Below is a small trained network, with its code and all its weights. Each question gives an input and a target symbol and asks what happens when units are switched off, that is, made to give their printed mean instead of their output.

import numpy as np


def w(rows, s, z=0):
    codes = np.array(rows[::2]) - 128.0
    scale = np.full(codes.shape[1], s)
    scale[-1] = z or s
    return codes * scale


def norm(h):
    return h / np.sqrt((h * h).mean(-1, keepdims=True) + 1e-5)


def softmax(a):
    e = np.exp(a - a.max(-1, keepdims=True))
    return e / e.sum(-1, keepdims=True)


def log_softmax(a):
    a = a - a.max(-1, keepdims=True)
    return a - np.log(np.exp(a).sum(-1, keepdims=True))


def net(x, mask):
    ids = ['βδεζθμξσω'.index(c) for c in x.split()]
    T = len(ids)
    res = E[ids] + P[:T]
    u = 0
    for l in range(3):
        r = norm(res)
        for j in range(2):
            rows = slice(3 * j, 3 * j + 3)
            q, k, v = (r @ M[l][rows].T for M in (Q, K, V))
            z = softmax(np.where(np.tri(T) > 0, q @ k.T / 3**0.5, -1e9)) @ v
            o = O[l][rows]
            res = res + np.where(mask[u + j], z, o[:, -1]) @ o[:, :-1]
        u += 2
    return log_softmax(norm(res)[-1] @ U[:, :-1].T + U[:, -1])


Q, K, V, O = {}, {}, {}, {}
E = w([
[131,107,109,186,143,143,193,103,145,127],'β',
[119,90,111,113,107,57,137,116,152,66],'δ',
[111,134,157,1,169,98,180,83,98,174],'ε',
[100,171,91,123,189,180,124,98,45,55],'ζ',
[148,130,122,190,174,99,102,133,91,166],'θ',
[32,65,178,131,173,144,102,110,148,129],'μ',
[96,189,170,83,203,119,155,181,130,86],'ξ',
[155,81,120,63,143,151,102,115,160,131],'σ',
[102,177,60,77,120,81,60,97,149,156],'ω',
],0.016)
P = w([
[130,115,121,147,87,162,132,161,101,153],'0',
[57,30,102,56,225,32,94,98,254,163],'1',
[172,87,211,159,110,122,95,73,16,48],'2',
[99,81,98,66,180,63,108,70,206,128],'3',
[190,82,207,140,89,144,103,58,6,79],'4',
[118,100,117,72,167,79,110,67,192,124],'5',
],0.013)
Q[0] = w([
[119,170,143,125,190,93,131,157,163,141],'0.h1',
[41,167,96,98,151,124,155,212,221,158],'0.h1',
[30,196,16,139,140,153,54,114,215,159],'0.h1',
[30,179,106,120,124,150,3,99,130,218],'0.h2',
[244,13,173,196,43,148,52,44,34,148],'0.h2',
[226,101,182,105,200,114,36,111,112,53],'0.h2',
],0.0069)
K[0] = w([
[86,170,135,120,202,127,146,156,96,124],'0.h1',
[98,123,148,137,227,130,115,124,149,99],'0.h1',
[120,156,93,127,225,76,110,77,118,65],'0.h1',
[78,175,72,147,88,143,108,149,167,87],'0.h2',
[179,92,136,125,1,189,236,139,73,207],'0.h2',
[103,176,243,120,68,131,149,118,91,85],'0.h2',
],0.0087)
V[0] = w([
[110,111,127,108,72,18,65,133,112,25],'0.h1',
[94,195,143,73,121,121,66,182,126,122],'0.h1',
[199,151,129,66,180,179,39,61,103,175],'0.h1',
[142,77,127,10,80,181,193,94,118,142],'0.h2',
[159,140,188,125,181,99,133,43,234,160],'0.h2',
[147,75,81,155,103,182,135,164,255,77],'0.h2',
],0.0047)
O[0] = w([
[145,113,167,187,254,174,143,183,105,114,184],'0.h1',
[149,119,232,179,133,118,185,161,208,126,194],'0.h1',
[68,127,74,185,131,157,210,149,129,43,146],'0.h1',
[159,151,169,228,175,69,127,164,156,100,187],'0.h2',
[56,203,138,83,160,108,115,112,209,64,196],'0.h2',
[132,178,169,101,178,132,221,130,115,154,5],'0.h2',
],0.0063,0.0028)
Q[1] = w([
[99,152,110,177,176,140,137,156,135,193],'1.h1',
[104,62,185,137,86,146,118,96,67,154],'1.h1',
[81,125,249,105,113,121,95,145,36,93],'1.h1',
[210,112,177,158,136,92,134,141,103,106],'1.h2',
[79,146,209,104,115,141,117,126,45,112],'1.h2',
[134,107,193,161,135,137,123,144,56,123],'1.h2',
],0.012)
K[1] = w([
[164,163,178,211,243,128,126,69,81,162],'1.h1',
[165,56,91,142,61,156,173,181,71,191],'1.h1',
[72,142,131,101,70,157,157,232,63,147],'1.h1',
[115,83,80,194,46,117,168,161,133,162],'1.h2',
[49,187,142,65,89,204,182,254,43,204],'1.h2',
[122,105,128,148,118,125,156,217,81,161],'1.h2',
],0.0093)
V[1] = w([
[165,127,109,171,94,198,186,102,101,106],'1.h1',
[199,116,88,209,215,118,145,139,166,172],'1.h1',
[159,253,100,145,100,103,105,144,70,137],'1.h1',
[124,158,181,101,178,81,186,143,95,88],'1.h2',
[166,74,116,136,139,2,130,93,83,113],'1.h2',
[135,139,185,99,193,190,19,80,111,146],'1.h2',
],0.0082)
O[1] = w([
[125,121,138,113,150,125,112,36,197,150,2],'1.h1',
[70,225,169,176,142,182,119,93,45,183,137],'1.h1',
[177,153,138,159,207,2,135,121,195,106,33],'1.h1',
[111,89,66,186,98,74,124,92,106,160,189],'1.h2',
[43,98,158,140,101,63,102,186,90,117,174],'1.h2',
[147,71,98,106,211,142,94,143,98,168,127],'1.h2',
],0.0097,0.007)
Q[2] = w([
[111,189,126,129,85,103,42,125,145,122],'2.h1',
[166,152,104,124,133,114,122,145,88,27],'2.h1',
[176,135,155,132,159,126,99,3,62,96],'2.h1',
[99,157,46,138,147,174,111,143,145,130],'2.h2',
[55,131,114,84,131,155,121,93,151,110],'2.h2',
[86,142,152,121,139,136,119,179,156,185],'2.h2',
],0.012)
K[2] = w([
[124,169,46,165,98,119,25,131,126,117],'2.h1',
[220,200,121,119,98,84,118,213,164,84],'2.h1',
[254,169,119,192,97,180,150,121,168,243],'2.h1',
[64,125,133,118,145,156,170,129,125,69],'2.h2',
[70,30,95,98,153,127,116,104,105,111],'2.h2',
[5,121,194,137,96,113,116,130,145,155],'2.h2',
],0.0099)
V[2] = w([
[53,100,137,136,174,168,129,105,126,64],'2.h1',
[124,164,164,118,151,148,158,189,153,133],'2.h1',
[121,128,104,139,128,156,12,156,122,148],'2.h1',
[143,130,170,112,124,116,109,101,125,140],'2.h2',
[96,117,130,87,105,98,120,152,111,170],'2.h2',
[120,172,186,80,117,117,110,102,103,89],'2.h2',
],0.011)
O[2] = w([
[192,113,254,148,106,111,146,121,177,146,160],'2.h1',
[149,162,158,119,197,138,173,145,92,33,176],'2.h1',
[202,200,78,163,100,82,99,119,213,106,137],'2.h1',
[114,136,130,81,110,74,92,158,170,177,73],'2.h2',
[224,192,103,119,105,114,142,62,113,135,254],'2.h2',
[155,117,160,79,120,72,226,193,155,222,88],'2.h2',
],0.0092,0.0056)
U = w([
[69,92,32,157,165,158,143,89,85,81,166],'β',
[164,158,178,144,174,139,234,194,125,92,175],'δ',
[154,222,69,114,91,86,103,94,199,118,163],'ε',
[137,164,174,187,132,112,67,171,34,214,1],'ζ',
[78,90,120,166,2,82,165,194,131,73,76],'θ',
[87,67,164,164,160,119,97,89,219,170,224],'μ',
[225,83,119,89,70,224,116,184,114,162,91],'ξ',
[94,206,143,170,49,189,208,43,152,145,174],'σ',
[104,114,108,7,125,91,173,87,78,204,36],'ω',
],0.0085,0.0026)

Each question gives the input, a string of symbols that net reads in full, and the target symbol t.
The units are the heads (3 rows each of Q, K, V and O). Each row of codes is followed by its name. A weight is (code - 128) times the scale printed after its matrix; where a second scale follows, it is the last column's (O and U).
mask holds one flag per head, layer by layer. A switched-off head (its flag False) gives its mean, the last column of its rows in O, instead of its output. The means were averaged over made-up inputs and are rounded, as every weight is.
A unit's drop is (log p(t) with every unit on - log p(t) with that unit switched off) / (log p(t) with every unit on - log p(t) with every unit switched off).
The circuit of an input: a set's keep is (log p(t) with only the set's units on - log p(t) with every unit switched off) / (log p(t) with every unit on - log p(t) with every unit switched off). Starting from all 6 units, units are removed one at a time, each time the one whose removal leaves the highest keep (on an exact tie, the one counted first), for as long as the keep stays at least 0.8.
units of the circuit, in order: the units of the circuit, biggest drop first
most important unit: the unit with the biggest drop
heads that matter: for each layer, one digit per head in row order, 1 if its drop is at least 0.15 and else 0, layers parted by /
drop when u is switched off: that unit's drop, to one decimal
input σ ξ σ ε ξ, target σ: units of the circuit, in order => (1.h1, 0.h2, 0.h1)
input β σ ξ σ ζ, target ω: most important unit => 0.h1
input ζ θ σ θ ξ, target μ: units of the circuit, in order => (1.h1, 2.h2)
input ζ ξ μ, target μ: heads that matter => 00 / 10 / 00
input θ β ω, target ε: heads that matter => 01 / 11 / 10
input θ ζ ξ, target ε: units of the circuit, in order => (1.h1, 0.h2, 2.h1)
input ζ ξ ζ, target μ: units of the circuit, in order => (1.h1, 2.h1)
input ε θ ξ ξ ξ, target θ: units of the circuit, in order => (0.h1, 1.h2, 0.h2)
input ω ξ ξ ξ β, target δ: units of the circuit, in order => (1.h2, 1.h1)
input μ ξ ε ε δ, target ξ: units of the circuit, in order => (1.h2, 1.h1)
input ξ μ ε, target β: heads that matter => 00 / 01 / 10
input ω ξ ω ε δ, target δ: heads that matter => 00 / 01 / 00
input θ β β, target ε: units of the circuit, in order => (1.h1, 0.h2, 2.h1, 0.h1)
input μ θ ε, target ξ: most important unit => 1.h1
input ξ ω σ σ, target ξ: heads that matter => 00 / 10 / 10
input ε σ β ξ μ, target θ: heads that matter => 11 / 01 / 00
input δ ξ μ ε μ, target ζ: heads that matter => 10 / 00 / 00
input ω ξ μ δ ω, target δ: units of the circuit, in order => (1.h2, 0.h1, 2.h2)
input ξ μ ω δ δ, target β: drop when 1.h2 is switched off => 0.4
input θ ξ ξ ξ β, target ε: drop when 0.h1 is switched off => 0.4
input ξ ξ ω θ, target ζ: drop when 2.h1 is switched off => 0.1
input ζ ξ θ ξ β, target μ: drop when 2.h2 is switched off => 0.2
input ξ β μ, target β: most important unit => 1.h2
